Here is a tiny trained network, its code and every weight. The questions are about switching its units off for an input and a class, where a switched-off unit gives its printed mean instead of its output.

import numpy as np


def w(rows, s, z=0):
    codes = np.array(rows[::2]) - 128.0
    scale = np.full(codes.shape[1], s)
    scale[-1] = z or s
    return codes * scale


def f(y):
    return y / 2 * (1 + np.tanh(0.7978845608 * (y + 0.044715 * y**3)))


def log_softmax(a):
    a = a - a.max(-1, keepdims=True)
    return a - np.log(np.exp(a).sum(-1, keepdims=True))


def net(x, mask):
    res = np.array(x, float).reshape(1, 8) / 4 @ E
    y = f(res @ A[0][:, :-1].T + A[0][:, -1])
    res = res + np.where(mask, y, B[0][:, -1]) @ B[0][:, :-1]
    return log_softmax(res[-1] @ U[:, :-1].T + U[:, -1])


A, B = {}, {}
E = w([
[226,87,45,77,72,227],'x0',
[140,149,145,77,137,117],'x1',
[130,132,132,120,129,126],'x2',
[22,62,103,80,230,202],'x3',
[131,129,129,120,132,123],'x4',
[124,122,125,140,126,130],'x5',
[54,118,2,85,23,81],'x6',
[131,144,129,115,133,130],'x7',
],0.0089)
A[0] = w([
[106,185,29,117,129,99,214],'neuron 0',
[39,107,86,81,26,103,145],'neuron 1',
[216,74,249,168,194,181,86],'neuron 2',
[10,157,204,190,158,3,64],'neuron 3',
[235,129,32,119,103,239,51],'neuron 4',
[153,190,158,145,64,131,185],'neuron 5',
[243,43,102,70,86,196,53],'neuron 6',
[222,184,181,169,201,209,219],'neuron 7',
[247,126,151,197,57,66,148],'neuron 8',
[236,222,145,196,10,54,151],'neuron 9',
[115,160,107,115,121,136,113],'neuron 10',
[141,24,188,40,84,157,1],'neuron 11',
[66,193,2,119,87,30,92],'neuron 12',
[207,125,179,182,230,144,69],'neuron 13',
[3,28,103,47,247,255,134],'neuron 14',
[49,150,96,60,15,135,186],'neuron 15',
[69,94,150,135,128,169,107],'neuron 16',
[97,110,82,174,158,155,60],'neuron 17',
[69,107,44,76,86,87,112],'neuron 18',
[169,94,105,74,101,227,102],'neuron 19',
[58,154,157,125,163,32,96],'neuron 20',
[172,130,201,137,184,201,157],'neuron 21',
[151,140,127,100,90,185,41],'neuron 22',
[196,54,83,184,149,166,28],'neuron 23',
[148,95,146,91,123,112,119],'neuron 24',
[108,140,67,89,101,89,92],'neuron 25',
],0.0084,0.0021)
B[0] = w([
[130,103,149,136,113,136,169],'neuron 0',
[156,101,152,150,94,141,196],'neuron 1',
[147,88,151,144,55,134,206],'neuron 2',
[106,254,119,135,131,147,220],'neuron 3',
[105,226,135,143,133,128,195],'neuron 4',
[133,102,108,113,158,118,158],'neuron 5',
[114,212,117,146,121,132,189],'neuron 6',
[121,84,133,157,87,143,201],'neuron 7',
[132,104,114,74,188,104,188],'neuron 8',
[112,75,114,74,214,102,215],'neuron 9',
[119,120,131,130,126,133,131],'neuron 10',
[136,147,121,133,135,124,144],'neuron 11',
[144,97,145,144,93,165,201],'neuron 12',
[130,96,119,140,74,167,190],'neuron 13',
[139,76,106,59,221,81,248],'neuron 14',
[133,89,140,150,87,135,193],'neuron 15',
[140,132,121,110,141,115,147],'neuron 16',
[115,124,139,106,123,115,139],'neuron 17',
[142,97,149,145,92,134,188],'neuron 18',
[108,187,128,149,147,125,177],'neuron 19',
[130,193,100,154,130,127,179],'neuron 20',
[137,93,134,155,91,121,185],'neuron 21',
[106,144,122,146,139,128,142],'neuron 22',
[119,150,146,120,122,122,147],'neuron 23',
[118,125,133,143,118,124,129],'neuron 24',
[124,102,128,151,107,127,161],'neuron 25',
],0.022,0.016)
U = w([
[131,61,85,51,226,100,254],'0',
[149,54,139,179,53,179,151],'1',
[89,248,92,167,150,151,20],'2',
],0.011,0.0017)

Each question gives the input, the list of numbers given to net, and the class t.
The units are the neurons (one row each of A and B). Each row of codes is followed by its name. A weight is (code - 128) times the scale printed after its matrix; where a second scale follows, it is the last column's (A, B and U).
mask holds one flag per neuron, in row order. A switched-off neuron (its flag False) gives its mean, the last column of its row in B, instead of its output. The means were averaged over made-up inputs and are rounded, as every weight is.
A unit's drop is (log p(t) with every unit on - log p(t) with that unit switched off) / (log p(t) with every unit on - log p(t) with every unit switched off).
The circuit of an input: a set's keep is (log p(t) with only the set's units on - log p(t) with every unit switched off) / (log p(t) with every unit on - log p(t) with every unit switched off). Starting from the 12 units with the biggest drops (on a tie, the unit counted first), units are removed one at a time, each time the one whose removal leaves the highest keep (on an exact tie, the one counted first), for as long as the keep stays at least 0.8.
units of the circuit, in order: the units of the circuit, biggest drop first
top k neurons: the k neurons with the biggest drops, biggest first
drop when u is switched off: that unit's drop, to one decimal
input [4,6,0,-8,-1,-2,-8,5], class 0: top 3 neurons : neuron 9; neuron 8; neuron 5
input [-8,-8,2,6,-3,7,-4,-8], class 2: units of the circuit, in order : neuron 3
input [-6,3,1,6,8,2,-7,-3], class 1: top 2 neurons : neuron 2; neuron 13
input [7,-1,2,7,5,-6,-8,3], class 1: top 4 neurons : neuron 2; neuron 7; neuron 9; neuron 21
input [6,-1,-7,-7,0,4,-2,8], class 0: top 2 neurons : neuron 9; neuron 8
input [2,-6,5,6,-3,-4,-7,-4], class 1: top 2 neurons : neuron 2; neuron 9
input [6,1,-3,6,8,-4,-8,7], class 1: top 2 neurons : neuron 2; neuron 7
input [-6,4,4,4,-6,1,5,-8], class 2: top 2 neurons : neuron 3; neuron 20
input [6,-2,-6,-7,6,-6,-6,-2], class 0: top 2 neurons : neuron 9; neuron 8
input [-2,-2,-2,-4,-6,3,4,-6], class 0: top 3 neurons : neuron 9; neuron 2; neuron 8
input [3,3,3,-3,7,2,0,-4], class 0: top 2 neurons : neuron 3; neuron 9
input [-6,-8,-8,5,-5,-8,-4,0], class 2: top 2 neurons : neuron 3; neuron 9
input [-7,-1,7,7,-8,1,8,3], class 1: drop when neuron 15 is switched off : 0.4
input [-5,-7,6,3,4,7,0,8], class 2: drop when neuron 3 is switched off : 0.2
input [-1,-6,6,-6,8,3,4,-3], class 0: units of the circuit, in order : neuron 9
input [4,-1,5,-2,-1,-2,0,8], class 2: drop when neuron 6 is switched off : 0.0
